Here is a tiny trained network, its code and every weight. The questions are about switching its units off for an input and a class, where a switched-off unit gives its printed mean instead of its output.

import numpy as np


def w(rows, s, z=0):
    codes = np.array(rows[::2]) - 128.0
    scale = np.full(codes.shape[1], s)
    scale[-1] = z or s
    return codes * scale


def norm(h):
    return h / np.sqrt((h * h).mean(-1, keepdims=True) + 1e-5)


def f(y):
    return np.maximum(y, 0)


def log_softmax(a):
    a = a - a.max(-1, keepdims=True)
    return a - np.log(np.exp(a).sum(-1, keepdims=True))


def net(x, mask):
    res = np.array(x, float).reshape(1, 3) / 4 @ E
    u = 0
    for l in range(2):
        y = f(norm(res) @ A[l][:, :-1].T + A[l][:, -1])
        res = res + np.where(mask[u : u + 6], y, B[l][:, -1]) @ B[l][:, :-1]
        u += 6
    return log_softmax(norm(res)[-1] @ U[:, :-1].T + U[:, -1])


A, B = {}, {}
E = w([
[69,117,215,233,174,221,139],'x0',
[64,197,218,8,202,75,49],'x1',
[2,85,109,224,59,46,59],'x2',
],0.0043)
A[0] = w([
[213,185,130,107,184,254,137,40],'L0N1',
[129,155,209,181,252,138,116,89],'L0N2',
[29,108,196,63,172,139,145,2],'L0N3',
[122,128,39,167,126,169,63,100],'L0N4',
[143,136,184,203,99,182,172,76],'L0N5',
[109,111,79,88,69,87,167,92],'L0N6',
],0.0077,0.0035)
B[0] = w([
[136,37,104,201,219,132,1,254],'L0N1',
[131,86,149,89,32,13,213,237],'L0N2',
[92,217,151,81,77,182,123,199],'L0N3',
[45,168,26,77,36,155,140,171],'L0N4',
[140,143,168,126,20,97,199,214],'L0N5',
[176,218,151,126,94,128,144,189],'L0N6',
],0.0064,0.0053)
A[1] = w([
[40,165,131,25,107,194,4,86],'L1N1',
[185,182,83,111,136,54,103,116],'L1N2',
[209,82,169,123,179,144,130,43],'L1N3',
[34,84,226,197,143,206,184,61],'L1N4',
[55,152,116,195,1,90,32,2],'L1N5',
[181,65,10,215,54,224,147,110],'L1N6',
],0.0079,0.0024)
B[1] = w([
[55,163,89,136,145,188,241,204],'L1N1',
[169,83,210,227,8,89,105,189],'L1N2',
[134,56,18,186,187,152,70,171],'L1N3',
[253,177,90,101,69,56,71,189],'L1N4',
[215,44,108,139,255,183,71,237],'L1N5',
[22,201,188,55,156,123,170,254],'L1N6',
],0.0081,0.008)
U = w([
[157,74,80,140,252,172,92,123],'0',
[56,196,155,101,138,155,203,227],'1',
[208,134,171,141,45,44,134,6],'2',
],0.014,0.0017)

Each question gives the input, the list of numbers given to net, and the class t.
The units are the neurons (one row each of A and B). Each row of codes is followed by its name. A weight is (code - 128) times the scale printed after its matrix; where a second scale follows, it is the last column's (A, B and U).
mask holds one flag per neuron, layer by layer. A switched-off neuron (its flag False) gives its mean, the last column of its row in B, instead of its output. The means were averaged over made-up inputs and are rounded, as every weight is.
A unit's drop is (log p(t) with every unit on - log p(t) with that unit switched off) / (log p(t) with every unit on - log p(t) with every unit switched off).
The circuit of an input: a set's keep is (log p(t) with only the set's units on - log p(t) with every unit switched off) / (log p(t) with every unit on - log p(t) with every unit switched off). Starting from all 12 units, units are removed one at a time, each time the one whose removal leaves the highest keep (on an exact tie, the one counted first), for as long as the keep stays at least 0.8.
circuit, biggest first: the units of the circuit, biggest drop first
unit that matters most: the unit with the biggest drop
top k neurons: the k neurons with the biggest drops, biggest first
k most important neurons of layer l: the k neurons of layer l with the biggest drops, biggest first
input [-3,-3,0], class 1: unit that matters most : L1N6
input [2,-7,6], class 1: top 3 neurons : L1N6; L0N1; L1N3
input [7,-6,5], class 2: top 3 neurons : L1N4; L1N1; L0N5
input [5,3,-4], class 2: 2 most important neurons of layer 0 : L0N2; L0N3
input [5,-6,5], class 1: 3 most important neurons of layer 0 : L0N1; L0N4; L0N5
input [6,-4,4], class 2: top 3 neurons : L1N4; L0N5; L0N1
input [8,2,6], class 2: top 2 neurons : L1N4; L0N1
input [7,6,-6], class 2: circuit, biggest first : L0N2; L1N6
input [6,0,7], class 0: 2 most important neurons of layer 1 : L1N5; L1N2
input [-5,7,8], class 0: top 2 neurons : L1N5; L1N6
input [-6,-2,6], class 0: 2 most important neurons of layer 1 : L1N5; L1N4
input [6,-8,-6], class 1: top 2 neurons : L1N6; L1N5
input [4,-4,2], class 1: top 4 neurons : L1N6; L0N4; L1N2; L0N1
input [5,-8,6], class 1: circuit, biggest first : L1N6
input [-2,-4,4], class 0: 2 most important neurons of layer 1 : L1N5; L1N1
input [-7,-7,-8], class 0: top 2 neurons : L1N3; L0N1
input [6,-7,0], class 1: top 2 neurons : L1N6; L1N2
input [6,5,0], class 2: top 2 neurons : L0N2; L1N6
input [-8,-8,-1], class 1: 2 most important neurons of layer 1 : L1N6; L1N4
input [-3,-5,1], class 1: circuit, biggest first : L1N6
